Group and class of each row
[-33 3 -22 -9 -23 -2 -43 -14 -4 58 -39 -8 -35 28 1 28 51 2 14 27 28 -17 42 5 -15 -8 -10 -2 -28 15 -21 19 35 3 -29 -3 16 15 -56 -6 39 6 -12 16 21 2 1 41 -34 2 6 23 12 -2 13 29 17 -10 12 -19 -13 30] => P > E
[-22 -1 -7 -4 -21 -6 -32 -3 21 29 -33 -11 -38 32 10 49 22 -23 4 30 24 -17 36 -10 -14 -38 -27 24 9 19 -8 15 13 -19 -4 4 1 -5 7 20 31 -4 -13 -11 8 16 14 19 -14 -22 -5 13 9 8 15 18 23 -8 22 -28 5 10] => U > Z
[-46 24 -27 -77 -5 -14 -18 -45 8 47 -13 20 -43 3 -47 45 36 -15 6 -12 -28 -10 8 -29 -40 -32 -23 4 -36 22 -7 23 33 18 -7 -22 -10 0 1 23 14 -8 -11 30 3 -16 -29 44 8 49 16 36 11 19 -9 46 1 -38 -10 37 -4 29] => J > M
[-43 4 -38 -7 -28 -12 -22 -2 3 32 -36 -4 -25 26 18 55 50 -7 6 27 25 -14 44 -17 -25 -14 -9 7 -36 20 -4 0 32 3 -33 -10 9 2 -8 2 34 -10 -19 29 11 8 -4 43 5 8 11 20 12 37 17 20 1 -33 -7 -7 -18 16] => P > E
[-39 12 -113 -14 12 3 -19 -37 -4 31 -4 4 -33 7 -20 51 47 -19 9 -5 -12 -32 20 7 -24 -7 -8 2 -40 16 -9 23 29 6 -24 -12 -17 14 -1 4 27 -15 -25 27 0 -17 -22 55 5 36 17 25 8 -3 -8 31 12 -39 -3 35 -2 25] => U > L
[-48 11 -9 -14 -2 -3 -28 -20 -6 36 -30 -7 -77 19 8 55 47 -13 14 11 9 13 44 8 -26 -25 11 -9 -47 25 -3 18 31 27 -28 -20 5 1 -7 -27 31 -27 -14 26 19 -33 -5 38 27 11 9 28 24 6 -1 28 18 -25 5 -9 -2 15] => P > E
[-35 8 -11 -20 -28 -15 -15 -7 7 24 -12 -30 -31 9 42 26 5 -9 -11 37 35 15 22 0 3 -19 -40 31 31 -12 6 0 -1 -6 7 23 9 5 18 -6 28 -19 -10 21 31 -1 -4 17 -17 -28 21 25 13 -19 5 7 12 -20 9 -34 12 -37] => J > M
[-33 3 -27 -8 -14 -17 5 -14 4 6 -6 5 -51 10 18 59 19 3 5 12 21 -6 6 15 1 -1 32 13 0 5 0 9 12 14 -25 -8 4 -4 -7 -23 31 -12 4 28 11 -13 -13 7 -1 5 10 23 34 33 10 -5 18 -28 -6 -2 -4 -16] => P > G
[-15 -101 -34 7 6 12 -4 -11 -25 19 -26 5 -8 -7 -19 29 38 23 29 -11 4 -24 5 2 -14 4 -5 -12 -44 21 -13 6 29 -12 -52 -14 25 -2 -35 27 27 -8 -32 14 -6 -6 -12 48 0 26 8 7 -8 44 15 31 9 -4 -30 17 -21 8] => P > E
[-48 7 -13 -23 -7 5 -3 -30 27 23 35 -13 -19 -3 3 22 -7 -27 84 16 -15 6 -34 6 -49 -33 -30 31 -6 14 -1 3 -9 -2 8 5 -5 24 -24 -2 26 -13 27 36 1 -29 -32 25 22 25 7 14 25 -20 -24 -4 17 -34 -4 25 17 13] => F > S
[-38 2 -22 -12 -14 7 -21 -23 12 24 -8 -16 -41 46 -6 44 17 -8 -1 -5 2 3 10 -9 -26 -23 -27 33 -11 22 -4 21 18 15 -16 12 18 16 1 1 20 -26 -5 27 24 -16 -24 24 12 22 7 24 15 -9 5 1 17 -25 10 4 2 10] => U > Z
[-27 4 -27 -40 -13 -5 -35 -12 12 32 -11 0 -33 38 17 36 30 -11 0 15 17 -17 29 -14 -13 -9 -17 15 -6 24 -5 14 27 -3 0 7 -9 16 10 -8 32 -9 -9 23 17 -22 -7 42 0 10 6 26 4 -12 10 32 0 -26 25 -14 0 24] => U > L
[-43 0 -28 -11 10 -7 -14 -1 -5 23 -14 5 -23 18 -1 35 43 -2 6 14 13 -9 19 -1 -12 -22 -16 15 -31 11 -5 10 42 7 -39 -5 -5 11 -16 19 30 -10 -14 16 12 15 -7 27 -5 30 6 32 5 6 -9 24 21 -30 -7 10 -10 17] => P > G
